cols: R N G M
q_403: [ 65 112 123 178]
q_784: [179 151 149 118]
q_912: [165 138 111 116]
q_328: [123 111  65 178]
q_816: [165 138 116 110]
down: [ 65 179 165 123]	R
order: [178  65 112 123]	q_403
order: [116 111 138 165]	q_912

cols: C A Z B W U D
q_641: [179 195 157 205 154 167 136]
q_91: [156 179 136 205 153 167 195]
q_752: [167 179 195 205 153 136 157]
back: [167 154 205 157 195]	q_641
order: [136 153 157 167 179 195 205]	q_752
order: [195 153 167 157 136 179 205]	q_752
back: [205 136 179 156]	q_91
down: [156 167]	C

cols: J V S F Q E K X
q_40: [110 163 175 121 176 117 131 131]
q_343: [102 165 164 160 150 129 192 132]
q_23: [112 124  82 104 123 154 114 157]
q_958: [165 102 126 112 103 134 103 146]
find: [123 154 114 157]	q_23
down: [117 129]	E
back: [154 123 104  82 124 112]	q_23
find: [165 102]	q_958

cols: petud Didil kep nepi fera sipe
q_900: [103 182 188 125 153  97]
q_809: [102 125 182  97 153 188]
q_313: [ 92 165 193 121 120 193]
q_297: [109 191 176 130 129 171]
down: [153 120 129]	fera
find: [182 188 125 153]	q_900
order: [153 188 102 125 182  97]	q_809

cols: zavap pak zug Vas ruv vol Vid Foz
q_699: [114 147 149  85 160 160 100 153]
q_294: [149  85 147 161  77  99 147 157]
q_492: [135 126 137 127 130 126 124 138]
q_853: [ 99 149 160  85 147 147  77 157]
order: [153 100 160 160  85 149 147 114]	q_699
down: [147 137 160]	zug
order: [147  77 157  99 149 160  85 147]	q_853
back: [147  99  77 161]	q_294
find: [114 147 149  85 160 160 100 153]	q_699
find: [147 149  85 160]	q_699
find: [126 137 127 130 126 124 138]	q_492

cols: kubef gepit mubo mepor Ril modiv
q_98: [111 142  62 174 160  93]
q_656: [ 94  89 124 120 139 102]
q_231: [120 124 121 123 130 119]
q_478: [ 62 174 112 160  93 142]
q_307: [115 116 109 126 123 112]
q_127: [125 125 126 109 123 125]
q_7: [117 123 118 120 141 114]
back: [141 120 118 123]	q_7
find: [ 89 124 120 139 102]	q_656
find: [109 126 123 112]	q_307
order: [160 111  93 142 174  62]	q_98
find: [109 126]	q_307
order: [ 62  93 111 142 160 174]	q_98
down: [174 116 125]	gepit

cols: tubir reg sig Bov lepe lotir
q_524: [197  97 141 125 127 116]
q_708: [133 129 132  97 120 124]
q_163: [129 132 100 133 110 128]
q_961: [153  95 117 106 153 116]
q_466: [129 132  97 133 125 120]
q_335: [122 108 104 136 122 133]
q_189: [120 148  92 164 134 113]
q_971: [166 129 151 123 135 120]
down: [132 108]	reg
find: [133 129 132  97 120 124]	q_708
order: [124 133 129 132  97 120]	q_708

cols: T L H P
q_380: [ 95 146 140 126]
q_688: [125 146 140  95]
q_730: [ 86 146 140 135]
find: [ 86 146]	q_730
find: [ 86 146 140 135]	q_730
order: [140 126  95 146]	q_380
find: [125 146 140  95]	q_688
find: [146 140  95]	q_688
find: [ 95 146]	q_380

cols: tak naz pev kedim
q_315: [164 103  66  90]
q_406: [181 128  74  74]
q_245: [128  75  73 189]
q_283: [189 154  93  66]
q_470: [ 82 140 186 174]
q_886: [127 181 182 131]
q_10: [ 69 116 174 188]
q_177: [141  82  68 113]
q_907: [ 73  75 128 181]
q_617: [103 165 190 156]
q_399: [188 174 115  69]
find: [ 75 128]	q_907
find: [ 73  75 128 181]	q_907
down: [ 82 127  69 141]	tak
back: [190 165 103]	q_617

cols: zamu reduf bebub mipi
q_976: [173 112  76 177]
q_56: [109 121 159 124]
q_226: [130 131 130 123]
q_404: [ 89 150 131 137]
q_759: [113 148  81 150]
q_123: [167 136 105 125]
q_563: [150 125  96 139]
q_330: [140 124 145 136]
q_6: [129 139 119 131]
q_558: [124 139 150  96]
q_915: [111 129 128 111]
q_53: [130 131 123 131]
order: [ 96 125 139 150]	q_563
find: [139 150  96]	q_558
order: [130 130 123 131]	q_226
back: [145 124]	q_330

cols: Gita Gav gubel Gedi Vures fad midid
q_143: [123 127 147 114 100  94 109]
q_486: [106 117 160 134  70  96 134]
q_989: [162 134  70 153 109 117 111]
q_918: [134 106 134  70 117 160  95]
back: [ 95 160 117  70 134]	q_918
down: [94 96]	fad
order: [ 70  96 106 117 134 134 160]	q_486
down: [127 117 134]	Gav

cols: Mugo nam tira damit loto guk vut
q_186: [132 118 159 105 157 126 134]
q_704: [119 134 134 122  93 107 152]
q_350: [122 134 119 134  83  90 128]
q_424: [154 125 142 142 141 119  87]
q_450: [152 107 134 134 119 122  92]
q_936: [ 75 140 135 168 169 121 163]
q_629: [ 99 143 135  96 111 130 170]
find: [134 119 122  92]	q_450
back: [122 134 134 119]	q_704
back: [119 141 142 142 125 154]	q_424
down: [152 128  87  92 163 170]	vut
down: [126 107]	guk
order: [107 152 119 134 134 122  93]	q_704

cols: zatat kosu Dedup Legu Dif dulu Zufib piru
q_880: [125 158 140 103 165 151 131 126]
q_368: [117 120 115 114 151 170 104 142]
q_713: [135 131 131  70 125 130 144 130]
q_15: [133 132 130  70 129 135 142 131]
q_31: [115 120 113 123 152 169 102 143]
q_448: [126 130 143 131 169 144 130 122]
find: [ 70 125 130]	q_713
down: [133 115 126]	zatat
down: [120 130]	kosu
back: [130 125]	q_713
down: [103 114  70  70]	Legu

cols: gezuz naguz ton tapi
q_86: [ 98  72 180 157]
q_737: [156 130  70 132]
q_553: [ 91  72 180 157]
q_142: [138 180 187  89]
down: [ 70 180]	ton
find: [130  70 132]	q_737
find: [ 91  72 180]	q_553
find: [ 91  72 180 157]	q_553
down: [ 70 180 187]	ton

cols: sim ziku bevis pidi
q_445: [173 120 137 137]
q_344: [140  52 108 146]
q_778: [140  52 114 146]
q_299: [137 172 120 137]
order: [120 137 137 172]	q_299
find: [140  52 114]	q_778
back: [137 137 120]	q_445
back: [146 114]	q_778
back: [146 108  52]	q_344

cols: gugis fiza duvus dut dazub sadip Zamep baro Vefu gafu
q_689: [129  83  73  99 141 155  58 110 161 204]
q_51: [116  72  78 141 119 177  67 110 160 189]
q_388: [185 122 149 207  71 182 142 110 176 122]
q_972: [127  81  72 102 140 156  58 110 161 203]
q_437: [117  72  72 124 131 169  61 110 159 197]
q_387: [ 73  99 141 155  58 110 162 110 164 203]
q_583: [128  82  72 100 140 155  58 110 161 204]
q_899: [174 115 139 206  68 186 131 110 175 127]
q_201: [116  72  77 139 121 176  66 110 159 190]
down: [122 203 197 203 204 127 190]	gafu
find: [ 73  99 141 155  58 110 161]	q_689
back: [ 78  72 116]	q_51

cols: femir Tiz ravif begus zif
q_677: [123 153 127 149 134]
q_190: [122 127 142 127 143]
q_90: [187  86 116 125 104]
q_476: [112 136 143 138 105]
q_128: [130 125 138 113 125]
q_845: [127 126 125 129 132]
q_68: [118 134 140 134 110]
q_761: [125 125 137 113 130]
q_741: [122 130 132 131 122]
q_55: [121 142 127 132 117]
find: [122 127 142 127 143]	q_190
order: [130 137 125 125 113]	q_761
back: [138 125]	q_128

cols: Tirud vizo Met zak gelok dimos
q_159: [ 92 111 101 129  80 136]
q_146: [128 129 184  99 208 136]
q_5: [208 184 128 123 129 127]
q_444: [128 129 184 123 208 136]
order: [123 128 129 136 184 208]	q_444
back: [ 80 129 101 111  92]	q_159
find: [128 129 184 123 208]	q_444
find: [184 128]	q_5

cols: zovo nuva bazef linan
q_825: [109 129 169 119]
q_413: [142 126 129 142]
q_540: [125 131 132  97]
q_94: [129 142 143 151]
q_676: [143 129 142 126]
order: [126 142 129 143]	q_676
find: [169 119]	q_825
back: [132 131 125]	q_540
down: [119 142  97]	linan
back: [142 129 143]	q_676
down: [169 129 132 143]	bazef
down: [126 131 142]	nuva

cols: tubon dum Mefu lut kitur susuf mosi peg roboz
q_646: [184 160  89  75 139 185 148  82  82]
q_731: [ 98 147 160 111  96 144 161 114  93]
q_556: [ 76  94 127 160 181 179 156 122  91]
q_21: [168 130  87 141 163 101 103 164 140]
q_948: [156 103  99 153 158 105  97 149 161]
q_544: [ 82 129 173  91 113 116 142  58 134]
q_953: [ 82 129 173  91 113 116  73 159 173]
q_300: [ 82 129 173  91 113 178 103  98 175]
q_317: [ 93  97 108 123 139 152 160 164 159]
down: [153  91]	lut
back: [173 159  73 116 113  91]	q_953

